Below is a small trained network, with its code and all its weights. Each question gives an input and a class and asks what happens when units are switched off, that is, made to give their printed mean instead of their output.

import numpy as np


def w(rows, s, z=0):
    codes = np.array(rows[::2]) - 128.0
    scale = np.full(codes.shape[1], s)
    scale[-1] = z or s
    return codes * scale


def f(y):
    return y / 2 * (1 + np.tanh(0.7978845608 * (y + 0.044715 * y**3)))


def log_softmax(a):
    a = a - a.max(-1, keepdims=True)
    return a - np.log(np.exp(a).sum(-1, keepdims=True))


def net(x, mask):
    res = np.array(x, float).reshape(1, 5) / 4 @ E
    y = f(res @ A[0][:, :-1].T + A[0][:, -1])
    res = res + np.where(mask, y, B[0][:, -1]) @ B[0][:, :-1]
    return log_softmax(res[-1] @ U[:, :-1].T + U[:, -1])


A, B = {}, {}
E = w([
[116,113,146,118,130,126,125,122],'x0',
[64,125,68,120,92,196,189,40],'x1',
[51,160,113,183,162,69,73,92],'x2',
[84,109,94,120,1,86,131,203],'x3',
[157,112,177,186,94,70,219,72],'x4',
],0.0096)
A[0] = w([
[179,103,181,191,88,59,188,85,89],'n0',
[204,126,178,149,154,75,83,174,73],'n1',
[113,107,78,114,120,184,165,71,79],'n2',
[158,103,167,193,122,98,188,109,72],'n3',
[156,117,159,169,107,88,184,84,99],'n4',
[180,137,167,134,164,69,114,181,72],'n5',
[196,103,128,67,122,165,185,168,45],'n6',
[116,121,100,97,155,199,54,171,100],'n7',
[63,162,117,177,159,71,87,97,51],'n8',
[64,138,90,147,120,201,193,68,79],'n9',
[228,109,154,78,97,219,186,162,73],'n10',
[182,144,156,132,255,175,130,54,61],'n11',
[101,118,110,120,60,95,127,165,2],'n12',
[151,121,161,135,150,83,111,189,72],'n13',
],0.0097,0.0039)
B[0] = w([
[186,174,68,50,160,161,97,128,199],'n0',
[67,123,186,170,147,227,176,143,212],'n1',
[113,128,211,173,136,178,167,128,180],'n2',
[174,164,63,74,145,150,72,123,172],'n3',
[155,186,52,61,162,189,55,116,176],'n4',
[76,146,193,175,150,210,180,150,196],'n5',
[110,154,164,150,135,59,105,81,184],'n6',
[213,212,56,43,189,170,87,89,203],'n7',
[139,159,206,151,168,12,101,61,190],'n8',
[105,122,198,175,145,223,181,126,202],'n9',
[112,157,187,191,166,2,76,56,216],'n10',
[112,35,4,103,14,41,227,228,249],'n11',
[104,83,95,98,12,94,189,205,169],'n12',
[103,127,179,151,95,217,164,144,179],'n13',
],0.0077,0.011)
U = w([
[103,119,172,193,144,251,163,121,252],'0',
[164,166,68,21,178,174,62,99,37],'1',
[121,74,59,108,36,53,183,200,254],'2',
[120,141,169,193,176,1,78,47,7],'3',
],0.0097,0.00048)

Each question gives the input, the list of numbers given to net, and the class t.
The units are the neurons (one row each of A and B). Each row of codes is followed by its name. A weight is (code - 128) times the scale printed after its matrix; where a second scale follows, it is the last column's (A, B and U).
mask holds one flag per neuron, in row order. A switched-off neuron (its flag False) gives its mean, the last column of its row in B, instead of its output. The means were averaged over made-up inputs and are rounded, as every weight is.
A unit's drop is (log p(t) with every unit on - log p(t) with that unit switched off) / (log p(t) with every unit on - log p(t) with every unit switched off).
The circuit of an input: a set's keep is (log p(t) with only the set's units on - log p(t) with every unit switched off) / (log p(t) with every unit on - log p(t) with every unit switched off). Starting from the 12 units with the biggest drops (on a tie, the unit counted first), units are removed one at a time, each time the one whose removal leaves the highest keep (on an exact tie, the one counted first), for as long as the keep stays at least 0.8.
circuit, biggest first: the units of the circuit, biggest drop first
unit that matters most: the unit with the biggest drop
top k neurons: the k neurons with the biggest drops, biggest first
drop of u: that unit's drop, to one decimal
input [7,6,-3,0,7], class 1: top 2 neurons => (n0 n4)
input [5,0,-8,2,-3], class 3: unit that matters most => n10
input [-3,-2,5,3,-2], class 3: top 2 neurons => (n11 n8)
input [2,-4,-5,4,1], class 3: circuit, biggest first => (n11 n10)
input [-8,5,6,4,-3], class 3: top 3 neurons => (n11 n8 n1)
input [-8,6,7,-1,7], class 1: circuit, biggest first => (n4 n0)
input [-5,-3,7,3,7], class 1: circuit, biggest first => (n0 n4)
input [6,4,8,-7,-7], class 3: top 2 neurons => (n8 n0)
input [-5,-8,-4,8,-4], class 0: top 2 neurons => (n11 n1)
input [2,-6,-8,-6,0], class 3: top 3 neurons => (n10 n6 n9)
input [-7,6,-5,4,1], class 0: top 2 neurons => (n11 n9)
input [-5,-7,5,-6,1], class 0: top 2 neurons => (n1 n5)
input [-6,1,-7,-7,5], class 2: top 2 neurons => (n11 n8)
input [3,-4,8,-3,8], class 1: unit that matters most => n0
input [1,-6,0,-6,5], class 0: top 2 neurons => (n1 n5)
input [-4,6,3,4,-1], class 0: top 2 neurons => (n11 n9)
input [-1,3,-2,5,-6], class 1: top 2 neurons => (n11 n7)
input [2,4,-8,6,0], class 3: top 2 neurons => (n10 n11)
input [-6,-2,-7,-6,-4], class 3: top 2 neurons => (n10 n6)
input [3,3,8,5,-2], class 3: circuit, biggest first => (n8)
input [0,-2,-1,7,7], class 1: circuit, biggest first => (n11 n0)
input [4,-7,7,-8,0], class 2: drop of n10 => 0.1
input [-4,-2,-1,-6,5], class 2: drop of n7 => 0.3
input [-8,4,2,5,5], class 1: drop of n12 => -0.1
input [0,6,7,4,7], class 1: drop of n0 => 0.4
